Group and class of each row:
[ 32 -17  -8  26  15 -40 -13  -1  -7  -4   2 -11   4   1   0  -3 -18  16
   7  14 -30 -48  15  30] : lq.E
[ 33 -14 -10  20  14 -31 -19  -6  -5   2  -3  -3  -4   4  12  -1 -22  -4
  -3  23   3 -17   5  14] : lq.U
[ 31 -12   0   7  -5 -39  -3   8  -5  -4 -11  32   4  -6  10   6 -10  33
   8   8 -18 -17 -15   8] : gg.S
[ 29 -10  -7  16   1 -35 -14   7  -8   2  -7  18   4  -8  18   5 -17  18
   6   6  18 -11 -16  10] : gg.S
[ 30 -10  -3  12   7 -36  -5   9  -2  -3  -6  27   8   1  16   5  -8  21
   6   3  -9 -20  -7  22] : gg.H
[ 35 -12  -8  18   7 -50 -14  10  -4   3  -5  18   3  -1  14  -2 -16  26
  17  -2 -14 -30   0  17] : gg.F
[ 13 -12  -1  10  12 -10   2   4  -4  -9   3   4   0   4   5   4  -8  19
  -8  13 -25 -27   9  25] : lq.U
[ 38  -6  -8  19  10 -46 -11   6  -6   3  -4   9  12 -11   7   2 -16  12
  23   0  -5 -37   1  24] : gg.H
[  3  -8   4  -4   7  10  18   2  -1 -15   3   8  -1   2  -4   2   4  14
  -6  14 -52 -28  11  19] : lq.U
[ 40 -20  -9  15  16 -34 -17  11  -8   6  -7  28  -1   5  35   4 -22   4
   0  15  16  -2  -8  21] : lq.U
[ 32 -19  -8  15  16 -29 -10   7  -6   1  -2  19  -4   8  23  -1 -21  11
  -1  12 -14 -17   6  22] : lq.U
[ 23 -17  -9  28  20 -24 -16  -8  -5   0   0  -2  -2   8  13  -3 -22   0
  -4  15  -2 -17  15  22] : lq.U
[ 26  -6  -9  26  20 -31 -12   8  -5   0  -5  -2   6  -2  14   2 -18  10
  -1   5   9 -35   9  35] : lq.E
[ 29 -14  -4  17   4 -25  -4  12  -4  -3  -4  33  19 -11  18   8  -4  25
  19  -4 -13 -41  -5  32] : gg.H
[ 28   3  -3  11   1 -37  -3  20  -8  -1  -8   4   8  -9   3   2  -9  25
  21  -3  -5 -37 -12  13] : gg.S
[ 11  -1   3   1  -5 -15   2  15  -2  -4  -3  19   7 -14   0  -2   3  24
  16  -8 -19 -30  -8  12] : gg.S
[ 43 -17 -16  33  17 -54 -32  -8  -4   5   2   7   2   6  18  -6 -34  19
  12   9  -5 -24  14  20] : lq.U
[ 35 -16 -14  33  22 -40 -23  13 -13   4   0 -19  -1  -3  14  -6 -29   6
  11  14  -7 -44  12  26] : lq.E
[ 33 -15  -4  23   2 -45 -11   2  -3  -5  -6  19  13  -2  16   1 -16  27
   9   2  -2 -30  -3  27] : gg.H
[ 25  -6  -4  16   5 -37  -6  17  -5  -3 -12  13  13 -11  10   4  -9  28
  13  -3  -1 -39 -13  22] : gg.S
[ 24 -23  -9  29  23 -26 -17 -11  -8  -6   3   1   5   4  10  -3 -29   9
  -6  18 -14 -37  23  36] : lq.P
[ 14 -11  -3  16  -4 -23  -4  -2  -5  -8  -2  17  14  -9   5   6  -9  21
  -1   7  -3 -27  -4  18] : gg.H
[ 28 -19  -9  27  23 -29 -15   1  -8   1   0  -9  -2   0  10  -2 -22   8
   2  18 -12 -42  17  34] : lq.P
[ 23 -23  -4  22  14 -22  -6   8 -12 -15   1  -7  -4   1   7  -3 -22  27
 -10  24 -24 -43  11  34] : lq.P
[ 25  -8   1  11   2 -27   0  10  -4  -5  -5  15   8  -7   9   1 -10  28
   2   3 -13 -34  -9  21] : gg.F
[ 27 -13  -9  23  -7 -34 -15  12  -5   1   1 -10   6  -3   9  -6 -23  20
  10   2  -8 -41   9  23] : lq.E
[ 41 -16 -10  17  21 -29 -20   9  -4  -3  -1  17  -5   9  29  -5 -20  -5
   9   9  -8 -15   9  26] : lq.U
[ 34  -2  -5  13   1 -44  -8  19  -5   4 -10  18  14 -12  20   6 -10  19
  20   4  12 -21 -18  16] : gg.S
[ 24  -6  -3   6  -2 -27  -2  10  -4   0  -8  27   9  -9  12   3  -2  26
  11  -3  -2 -18 -16  13] : gg.S
[ 37 -18 -14  31  15 -44 -24   3 -10  -3   3 -15  -6  -6   6  -9 -29  15
   6  22 -22 -45  14  23] : lq.P
[ 28  -7  -4  18   5 -43 -13  -2   0  -5  -6  13  12  -2   9  -3 -14  24
  10  15   4 -24  -7  22] : gg.F
[ 44 -10 -14  31   5 -63 -34  -3  -7  10  -5  25  14  -9  25  -2 -26   8
  25   2  10 -30  -3  18] : gg.H
[ 36 -18  -4  12  11 -18  -6   0  -6  -1   1  24  -4   6  18  -4 -20   5
   2  17 -24 -15   8  18] : lq.U
[ 25 -11  -6  16   9 -21 -10  -4  -6  -1   2   9   0   2   8  -5 -14   9
   6  15 -24 -21   8  13] : lq.U
[ 23 -14 -19  20  11 -26 -14  -4  -6   0   0   5   1   2  11   0 -20   4
   0  14  -9 -18   6  14] : lq.U
[ 22  -5  -2  13  -3 -32  -5  11  -6  -6  -3  13   8 -13   1  -1 -11  30
  13   1 -19 -33  -7  14] : gg.S
[ 25 -17 -10  19  14 -33 -17  -8  -4  -3   1  18  -1  11  20  -3 -20   7
  -1  12  -7 -15   9  20] : lq.U

Group, then class:
[ 42  13  -9  15   2  17 -20  14  14   1  -6   2 -16  -5 -37  -3 -15  16
   9   9  10  20  -4 -12] : [11].jf
[ 24  -1   0  11  -6   7 -10  12   2   4   6 -12 -17   3 -23 -10 -10   9
  -8  26  13   2 -13  -3] : [11].jf
[-20 -10 -12  -3  10  17 -11 -12  17 -12   1  -5  11   2  -9  -7 -17  -7
  14 -25  -7  19  -5  -1] : [12].Cc
[ 15   1   1  10  -3   1  -9  10   5  -7   5  -5 -26   2 -38  -3  -9   9
  20   1   3   8  -7   3] : [11].jf
[-20  -2 -12  12  12  13 -13 -12   7  -7  -5   4   8 -18 -15 -11  -8   6
  -6 -19  -7  13   1  -6] : [12].zf
